Input: array([ 29, 188, 822, 242, 117])
Output: 822
Input: array([4, 8, 5, 6, 2, 6])
Output: 6
Input: array([-988, -837, -780, -540,  525,  870, -795])
Output: 525
Input: array([ 40, 109, 207,  51,  47,  96])
Output: 51
Input: array([8333, 6446, 3406, 6890, 7002, 3860, 3078])
Output: 7002
Input: array([ -4,  38,  39, -31,  15,   6,  47])
Output: 15
Input: array([6656, 9151, 1215, 4658, 1011, 3213])
Output: 4658
Input: array([230,  80,  38, 140, 189, 199])
Output: 140
Input: array([2, 8, 4, 7])
Output: 8
Input: array([894, 846, 679, 818, 152, 801])
Output: 818
---
(1, 5, 3, 8, 6, 1, 7) Out: 1, 7
(7, 5, 7, 3, 2, 8) Out: 7, 8
(3, 7, 1, 7, 7, 1, 1) Out: 3, 1
((7, 46, 44, 0, 18, 18, 22), (3, 50, 15, -29, 40, 34, 40)) Out: 7, 40
((457, -72, 432, -135, -573, -111, -949), (-22, -805, -375, 738, -136, -72, 512)) Out: 457, 512
(24, 662, 768, 461) Out: 24, 461
(194, 165, 253, 77, 57) Out: 194, 57
(-317, 706, 390, -615) Out: -317, -615
---
[[34 66 37 49 88]
 [54 67 43 73 36]
 [85  3 65 77 47]] >> 73

[[-13  35 -36 -34 -28 -12]
 [-17 -39 -19 -13 -26 -20]] >> -26

[[7528 7913 8349 5742 9890 3655 5658]
 [6263 5632 4669 5817 6841 6085 6299]
 [8957 3537 5459 2050 3806 8535 4113]] >> 6085

[[5428 3154 4694 1861 5265 7985 3372]
 [1628 1550 5529 3571 6868 7242 3571]] >> 7242

[[ 84 228  94  49 149 108]
 [197  93  98 184 139 171]
 [245 192 150 167  69  83]] >> 139

[[4539 7059 5527 7980 4403 5502 4503]
 [5417 5031 3861 2364 7631 5735 7549]] >> 5735

[[-27  36   0  -4  10 -12]
 [ -7 -39  28  36   5  46]
 [-39  29 -10   8   8  -8]] >> 5

[[549 509 504 542 448 510 472]
 [963 612 636 918  87 651 357]
 [521 499 501 516 473 505 481]] >> 651

[[7 1 6 7]
 [9 3 8 9]] >> 8

[[24 51 51 32 41 49]
 [74 52 49 67 60 51]
 [46 44 43 47 47 46]] >> 60
---
[  0.237  -3.857  11.254 -17.299  12.485  15.087] out 0.237, 15.087

[ 168.2  153.6   80.6  -55.1 -155.3  -88.3] out 168.2, -88.3

[-137.3  -95.6  152.2  -98.2] out -137.3, -98.2

[ 1.2  1.2  0.9 -1.7  1.4] out 1.2, 1.4

[[ 0.004 -0.017 -0.117  0.210 -0.184  0.074  0.063]
 [-0.035 -0.003  0.154 -0.194 -0.184 -0.146  0.104]] out 0.004, 0.104

[[ 0.018  0.004 -0.040 -0.080 -0.169]
 [ 0.113  0.068  0.032 -0.071 -0.078]] out 0.018, -0.078

[  0.767   9.560  12.259 -10.599] out 0.767, -10.599

[ 0.153  0.030 -0.096 -0.132  0.065] out 0.153, 0.065

[[ -43.63 -111.19  150.04  150.04]
 [ -97.78  -23.72   56.26   56.26]] out -43.63, 56.26

[-0.03  0.05 -0.09  0.06  0.20 -0.19] out -0.03, -0.19
---
(10.90, 10.67, -11.24, -7.73, 7.38, 1.40) yields 7.38
((0.098, -0.161, 0.089, 0.104, -0.161, 0.152, 0.119), (-0.152, -0.161, -0.137, -0.150, -0.123, -0.112, -0.133), (-0.062, -0.161, -0.058, -0.059, -0.161, -0.013, -0.041)) yields 0.152
((0.13, -0.12, 0.03, -0.09, 0.05), (0.08, 0.09, -0.01, 0.18, -0.03), (-0.01, -0.14, 0.01, 0.15, 0.00)) yields -0.09
(-153.412, -48.143, -11.901, 168.229) yields -11.901
(-0.73, -9.08, 10.02, 3.77) yields 10.02
((0.738, 0.477, -2.197, 1.175, 0.417, 0.979, 1.198), (0.566, 0.564, 0.467, 0.602, 0.591, 0.594, 0.596), (0.751, 0.421, -1.706, 1.246, 0.527, 0.896, 0.999)) yields 0.979
((0.24, -0.13, 0.08, 0.20, 0.10, -0.08, 0.16), (0.07, 0.08, -0.18, 0.05, 0.15, 0.11, 0.07), (0.09, 0.01, -0.06, 0.15, 0.02, 0.20, 0.15)) yields -0.08
(-13.07, -5.24, 1.64, 14.31, 1.40) yields 14.31
---
4597  4519  1330  5212  7865
4995  2906  4957  2588  4248
4685  6141  7228  4011  2854
-> 4685

3436  3274  2613  4238  9467  4873 -> 3436

 49   32  -47   20 -> 49

 -8  -36   28   16   33 -> -8

17  34  47  86 -> 17

-714  -374   721  -274  -187   246 -> -714
---
-0.30 1.33 -1.03 5.38 7.36 Out: 1.33
0.32 -0.52 6.12 0.00 Out: -0.52
-1.51 0.18 5.08 5.94 -4.80 1.55 0.80 Out: 0.18
-2.95 6.61 -2.18 2.41 Out: 6.61
-6.43 -0.72 -0.08 0.39 -0.38 Out: -0.72
1.53 6.96 -3.38 0.98 Out: 6.96
5.63 -0.07 -1.92 -4.00 2.84 -3.46 0.11 Out: -0.07
7.27 5.83 2.24 -6.94 Out: 5.83
6.05 2.85 0.06 -1.16 -2.64 -0.04 Out: 2.85
